Below are the code and all the weights of a small trained network. Each question names an input and a class and asks about switching units off, where a switched-off unit gives its printed mean instead of its output.

import numpy as np


def w(rows, s, z=0):
    codes = np.array(rows[::2]) - 128.0
    scale = np.full(codes.shape[1], s)
    scale[-1] = z or s
    return codes * scale


def f(y):
    return np.maximum(y, 0)


def log_softmax(a):
    a = a - a.max(-1, keepdims=True)
    return a - np.log(np.exp(a).sum(-1, keepdims=True))


def net(x, mask):
    res = np.array(x, float).reshape(1, 4) / 4 @ E
    y = f(res @ A[0][:, :-1].T + A[0][:, -1])
    res = res + np.where(mask, y, B[0][:, -1]) @ B[0][:, :-1]
    return log_softmax(res[-1] @ U[:, :-1].T + U[:, -1])


A, B = {}, {}
E = w([
[2,92,179],'x0',
[103,45,52],'x1',
[133,89,230],'x2',
[115,37,118],'x3',
],0.0076)
A[0] = w([
[174,120,68,255],'N0',
[192,111,109,221],'N1',
[241,53,138,213],'N2',
[91,172,201,125],'N3',
[147,247,184,143],'N4',
[73,193,60,186],'N5',
],0.011,0.0057)
B[0] = w([
[46,186,255,254],'N0',
[66,237,143,222],'N1',
[86,195,142,240],'N2',
[175,49,138,211],'N3',
[198,111,100,247],'N4',
[122,198,206,219],'N5',
],0.0093,0.0072)
U = w([
[151,140,76,2],'0',
[172,106,121,124],'1',
[22,28,136,139],'2',
[46,250,145,186],'3',
],0.011,0.0044)

Each question gives the input, the list of numbers given to net, and the class t.
The units are the neurons (one row each of A and B). Each row of codes is followed by its name. A weight is (code - 128) times the scale printed after its matrix; where a second scale follows, it is the last column's (A, B and U).
mask holds one flag per neuron, in row order. A switched-off neuron (its flag False) gives its mean, the last column of its row in B, instead of its output. The means were averaged over made-up inputs and are rounded, as every weight is.
A unit's drop is (log p(t) with every unit on - log p(t) with that unit switched off) / (log p(t) with every unit on - log p(t) with every unit switched off).
The circuit of an input: a set's keep is (log p(t) with only the set's units on - log p(t) with every unit switched off) / (log p(t) with every unit on - log p(t) with every unit switched off). Starting from all 6 units, units are removed one at a time, each time the one whose removal leaves the highest keep (on an exact tie, the one counted first), for as long as the keep stays at least 0.8.
circuit, biggest first: the units of the circuit, biggest drop first
unit that matters most: the unit with the biggest drop
top k neurons: the k neurons with the biggest drops, biggest first
drop of u: that unit's drop, to one decimal
input [6,5,2,-5], class 2: unit that matters most	N1
input [-4,-8,4,-5], class 0: circuit, biggest first	N4, N0
input [0,-7,7,6], class 1: circuit, biggest first	N0, N3
input [7,-5,-4,7], class 2: circuit, biggest first	N1, N2
input [-2,-2,4,-5], class 0: circuit, biggest first	N4, N0, N5
input [2,4,8,-3], class 2: circuit, biggest first	N1, N5
input [8,-7,-4,-5], class 1: circuit, biggest first	N3, N4, N0
input [6,-8,-6,2], class 1: top 2 neurons	N0, N1
input [1,-1,6,-4], class 1: drop of N0	0.1
input [-4,8,-7,5], class 3: drop of N1	0.0
input [7,2,3,-5], class 2: drop of N1	0.1
input [-2,7,8,8], class 3: drop of N2	0.7
